Below is a small trained network, with its code and all its weights. Each question gives an input and a target symbol and asks what happens when units are switched off, that is, made to give their printed mean instead of their output.

import numpy as np


def w(rows, s, z=0):
    codes = np.array(rows[::2]) - 128.0
    scale = np.full(codes.shape[1], s)
    scale[-1] = z or s
    return codes * scale


def norm(h):
    return h / np.sqrt((h * h).mean(-1, keepdims=True) + 1e-5)


def f(y):
    return np.maximum(y, 0)


def softmax(a):
    e = np.exp(a - a.max(-1, keepdims=True))
    return e / e.sum(-1, keepdims=True)


def log_softmax(a):
    a = a - a.max(-1, keepdims=True)
    return a - np.log(np.exp(a).sum(-1, keepdims=True))


def net(x, mask):
    ids = ['Σαγημξφ'.index(c) for c in x.split()]
    T = len(ids)
    res = E[ids] + P[:T]
    u = 0
    for l in range(2):
        q, k, v = (norm(res) @ M[l].T for M in (Q, K, V))
        z = softmax(np.where(np.tri(T) > 0, q @ k.T / 4**0.5, -1e9)) @ v
        res = res + np.where(mask[u], z, O[l][:, -1]) @ O[l][:, :-1]
        u += 1
        y = f(norm(res) @ A[l][:, :-1].T + A[l][:, -1])
        res = res + np.where(mask[u : u + 12], y, B[l][:, -1]) @ B[l][:, :-1]
        u += 12
    return log_softmax(norm(res)[-1] @ U[:, :-1].T + U[:, -1])


Q, K, V, O, A, B = {}, {}, {}, {}, {}, {}
E = w([
[149,156,107],'Σ',
[162,76,136],'α',
[184,254,148],'γ',
[178,110,220],'η',
[137,84,143],'μ',
[143,78,141],'ξ',
[144,79,141],'φ',
],0.0085)
P = w([
[88,66,174],'0',
[133,34,49],'1',
[55,142,43],'2',
[89,63,179],'3',
[82,55,63],'4',
[226,48,173],'5',
[67,93,162],'6',
[154,170,227],'7',
[239,80,101],'8',
[58,95,164],'9',
[148,172,216],'10',
[254,175,94],'11',
[51,96,160],'12',
[142,181,213],'13',
],0.0032)
Q[0] = w([
[6,166,135],'L0H0',
[136,58,174],'L0H0',
[118,174,136],'L0H0',
[114,141,125],'L0H0',
],0.02)
K[0] = w([
[6,190,121],'L0H0',
[145,91,213],'L0H0',
[119,170,111],'L0H0',
[113,140,119],'L0H0',
],0.02)
V[0] = w([
[202,253,38],'L0H0',
[26,77,125],'L0H0',
[118,110,140],'L0H0',
[109,130,116],'L0H0',
],0.0038)
O[0] = w([
[110,2,165,147],'L0H0',
[86,159,72,3],'L0H0',
[128,152,118,126],'L0H0',
[118,117,122,95],'L0H0',
],0.0065,0.0014)
A[0] = w([
[108,117,36,7],'L0N0',
[42,156,234,58],'L0N1',
[91,169,255,57],'L0N2',
[166,98,145,98],'L0N3',
[70,140,114,111],'L0N4',
[22,179,205,105],'L0N5',
[170,175,177,189],'L0N6',
[39,133,78,85],'L0N7',
[82,55,210,142],'L0N8',
[37,162,181,109],'L0N9',
[96,86,42,123],'L0N10',
[43,127,111,153],'L0N11',
],0.0059,0.0021)
B[0] = w([
[74,120,212,145],'L0N0',
[105,5,137,162],'L0N1',
[211,28,167,204],'L0N2',
[135,188,143,194],'L0N3',
[156,169,128,136],'L0N4',
[118,94,19,158],'L0N5',
[145,74,63,252],'L0N6',
[129,189,167,142],'L0N7',
[82,83,40,229],'L0N8',
[182,107,49,145],'L0N9',
[200,75,168,168],'L0N10',
[173,137,106,147],'L0N11',
],0.011,0.0034)
Q[1] = w([
[121,150,7],'L1H0',
[141,139,40],'L1H0',
[157,116,93],'L1H0',
[201,153,143],'L1H0',
],0.012)
K[1] = w([
[252,118,56],'L1H0',
[216,144,71],'L1H0',
[152,171,90],'L1H0',
[147,209,148],'L1H0',
],0.011)
V[1] = w([
[168,183,95],'L1H0',
[153,111,221],'L1H0',
[2,29,61],'L1H0',
[209,152,241],'L1H0',
],0.0036)
O[1] = w([
[88,114,97,119],'L1H0',
[203,119,99,79],'L1H0',
[106,171,254,253],'L1H0',
[217,98,57,105],'L1H0',
],0.0047,0.00028)
A[1] = w([
[139,100,236,197],'L1N0',
[221,226,171,192],'L1N1',
[74,165,96,18],'L1N2',
[69,204,89,87],'L1N3',
[113,174,55,1],'L1N4',
[127,104,142,149],'L1N5',
[253,148,231,62],'L1N6',
[66,111,179,70],'L1N7',
[127,98,137,86],'L1N8',
[139,75,173,230],'L1N9',
[121,110,120,203],'L1N10',
[135,114,135,98],'L1N11',
],0.0074,0.0009)
B[1] = w([
[125,112,35,188],'L1N0',
[187,24,102,173],'L1N1',
[194,119,108,136],'L1N2',
[197,148,207,140],'L1N3',
[63,129,77,148],'L1N4',
[147,135,145,175],'L1N5',
[101,251,202,247],'L1N6',
[58,169,169,140],'L1N7',
[155,137,143,177],'L1N8',
[149,185,157,253],'L1N9',
[130,137,158,182],'L1N10',
[136,114,125,156],'L1N11',
],0.013,0.0037)
U = w([
[9,128,214,179],'Σ',
[77,122,27,156],'α',
[131,127,139,1],'γ',
[168,7,149,170],'η',
[124,211,34,72],'μ',
[127,255,211,149],'ξ',
[151,158,199,102],'φ',
],0.0082,0.0054)

Each question gives the input, a string of symbols that net reads in full, and the target symbol t.
The units are the heads (4 rows each of Q, K, V and O) and the neurons (one row each of A and B). Each row of codes is followed by its name. A weight is (code - 128) times the scale printed after its matrix; where a second scale follows, it is the last column's (O, A, B and U).
mask holds one flag per unit, layer by layer, with each layer's heads first. A switched-off unit (its flag False) gives its mean, the last column of its rows in O or B, instead of its output. The means were averaged over made-up inputs and are rounded, as every weight is.
A unit's drop is (log p(t) with every unit on - log p(t) with that unit switched off) / (log p(t) with every unit on - log p(t) with every unit switched off).
The circuit of an input: a set's keep is (log p(t) with only the set's units on - log p(t) with every unit switched off) / (log p(t) with every unit on - log p(t) with every unit switched off). Starting from the 12 units with the biggest drops (on a tie, the unit counted first), units are removed one at a time, each time the one whose removal leaves the highest keep (on an exact tie, the one counted first), for as long as the keep stays at least 0.8.
units of the circuit, in order: the units of the circuit, biggest drop first
k most important neurons: the k neurons with the biggest drops, biggest first
k most important neurons of layer l: the k neurons of layer l with the biggest drops, biggest first
drop when u is switched off: that unit's drop, to one decimal
input Σ Σ μ Σ, target Σ: 3 most important neurons : (L0N8; L0N2; L0N6)
input Σ γ Σ μ μ Σ Σ α Σ, target ξ: units of the circuit, in order : (L0N8; L1N6)
input Σ μ Σ φ μ Σ Σ γ ξ φ Σ, target η: 2 most important neurons : (L0N8; L1N6)
input Σ Σ Σ μ η, target ξ: units of the circuit, in order : (L0H0; L1N6)
input Σ φ Σ Σ, target Σ: 3 most important neurons of layer 0 : (L0N2; L0N8; L0N6)
input Σ μ Σ α Σ, target η: units of the circuit, in order : (L0H0)
input α Σ Σ φ, target α: 3 most important neurons : (L0N1; L1N6; L0N2)
input Σ μ μ η μ φ α η α Σ, target α: units of the circuit, in order : (L0N8; L0H0)
input Σ ξ μ μ, target μ: 2 most important neurons : (L1N4; L0N2)
input Σ Σ ξ, target ξ: 3 most important neurons : (L1N6; L0N10; L0N0)
input μ η α μ Σ Σ Σ Σ μ μ φ, target ξ: 2 most important neurons : (L0N8; L1N6)
input Σ η Σ Σ η Σ Σ Σ φ Σ φ η α, target α: 2 most important neurons : (L0N2; L1N6)
input η ξ φ φ Σ α μ Σ μ η Σ α Σ, target α: 2 most important neurons of layer 1 : (L1N1; L1N3)
input μ Σ Σ μ Σ Σ Σ α η, target ξ: units of the circuit, in order : (L1N6)
input Σ η Σ Σ η η α, target α: 4 most important neurons of layer 0 : (L0N2; L0N1; L0N10; L0N3)
input Σ φ α γ ξ Σ μ Σ φ, target ξ: 2 most important neurons of layer 0 : (L0N5; L0N8)
input Σ α Σ μ, target α: drop when L1N6 is switched off : 0.3
input α μ γ μ γ φ φ, target α: drop when L0N2 is switched off : 0.1
input Σ μ μ μ μ η γ, target η: drop when L0H0 is switched off : 0.6
input Σ Σ Σ η Σ Σ η μ Σ μ η μ, target ξ: most important neuron of layer 1 : (L1N6)
